Here is a tiny trained network, its code and every weight. The questions are about switching its units off for an input and a class, where a switched-off unit gives its printed mean instead of its output.

import numpy as np


def w(rows, s, z=0):
    codes = np.array(rows[::2]) - 128.0
    scale = np.full(codes.shape[1], s)
    scale[-1] = z or s
    return codes * scale


def f(y):
    return np.maximum(y, 0)


def log_softmax(a):
    a = a - a.max(-1, keepdims=True)
    return a - np.log(np.exp(a).sum(-1, keepdims=True))


def net(x, mask):
    res = np.array(x, float).reshape(1, 2) / 4 @ E
    y = f(res @ A[0][:, :-1].T + A[0][:, -1])
    res = res + np.where(mask, y, B[0][:, -1]) @ B[0][:, :-1]
    return log_softmax(res[-1] @ U[:, :-1].T + U[:, -1])


A, B = {}, {}
E = w([
[6,193,147,101,184,186,22],'x0',
[150,92,235,76,170,133,156],'x1',
],0.012)
A[0] = w([
[21,155,74,188,178,212,67,39],'n1',
[117,79,165,115,199,77,135,1],'n2',
[99,193,35,169,13,187,113,243],'n3',
[45,149,82,60,100,194,65,53],'n4',
[204,138,70,164,77,20,210,150],'n5',
[90,207,2,222,77,146,150,50],'n6',
[189,100,56,148,35,109,167,31],'n7',
],0.0096,0.0062)
B[0] = w([
[169,156,65,174,77,145,108,237],'n1',
[184,73,180,148,184,210,81,143],'n2',
[109,181,202,52,206,72,134,246],'n3',
[165,111,78,153,79,126,92,212],'n4',
[112,217,83,139,83,159,125,249],'n5',
[121,62,216,138,163,249,190,214],'n6',
[109,157,97,166,96,200,59,201],'n7',
],0.012,0.014)
U = w([
[99,134,32,167,23,110,50,3],'0',
[136,76,254,67,147,216,185,128],'1',
[89,203,141,13,123,57,120,214],'2',
],0.0086,0.0053)

Each question gives the input, the list of numbers given to net, and the class t.
The units are the neurons (one row each of A and B). Each row of codes is followed by its name. A weight is (code - 128) times the scale printed after its matrix; where a second scale follows, it is the last column's (A, B and U).
mask holds one flag per neuron, in row order. A switched-off neuron (its flag False) gives its mean, the last column of its row in B, instead of its output. The means were averaged over made-up inputs and are rounded, as every weight is.
A unit's drop is (log p(t) with every unit on - log p(t) with that unit switched off) / (log p(t) with every unit on - log p(t) with every unit switched off).
The circuit of an input: a set's keep is (log p(t) with only the set's units on - log p(t) with every unit switched off) / (log p(t) with every unit on - log p(t) with every unit switched off). Starting from all 7 units, units are removed one at a time, each time the one whose removal leaves the highest keep (on an exact tie, the one counted first), for as long as the keep stays at least 0.8.
circuit, biggest first: the units of the circuit, biggest drop first
most important unit: the unit with the biggest drop
k most important neurons: the k neurons with the biggest drops, biggest first
drop when u is switched off: that unit's drop, to one decimal
input [-8,8], class 0: most important unit => n5
input [-7,-8], class 1: 3 most important neurons => n6, n3, n1
input [8,8], class 0: 2 most important neurons => n6, n3
input [-7,7], class 0: 4 most important neurons => n6, n5, n3, n7
input [4,-6], class 1: 3 most important neurons => n6, n3, n5
input [-2,-3], class 2: 3 most important neurons => n5, n3, n2
input [5,-8], class 1: 2 most important neurons => n6, n3
input [0,0], class 2: 2 most important neurons => n6, n1
input [-8,7], class 0: 3 most important neurons => n5, n6, n3
input [-4,3], class 0: 2 most important neurons => n3, n6
input [3,-3], class 2: 2 most important neurons => n3, n7
input [-6,-8], class 1: 2 most important neurons => n6, n3
input [3,-8], class 1: drop when n6 is switched off => 1.0
input [-5,2], class 0: circuit, biggest first => n3
input [-2,-8], class 1: drop when n6 is switched off => 0.9
input [-6,4], class 0: drop when n5 is switched off => 0.1
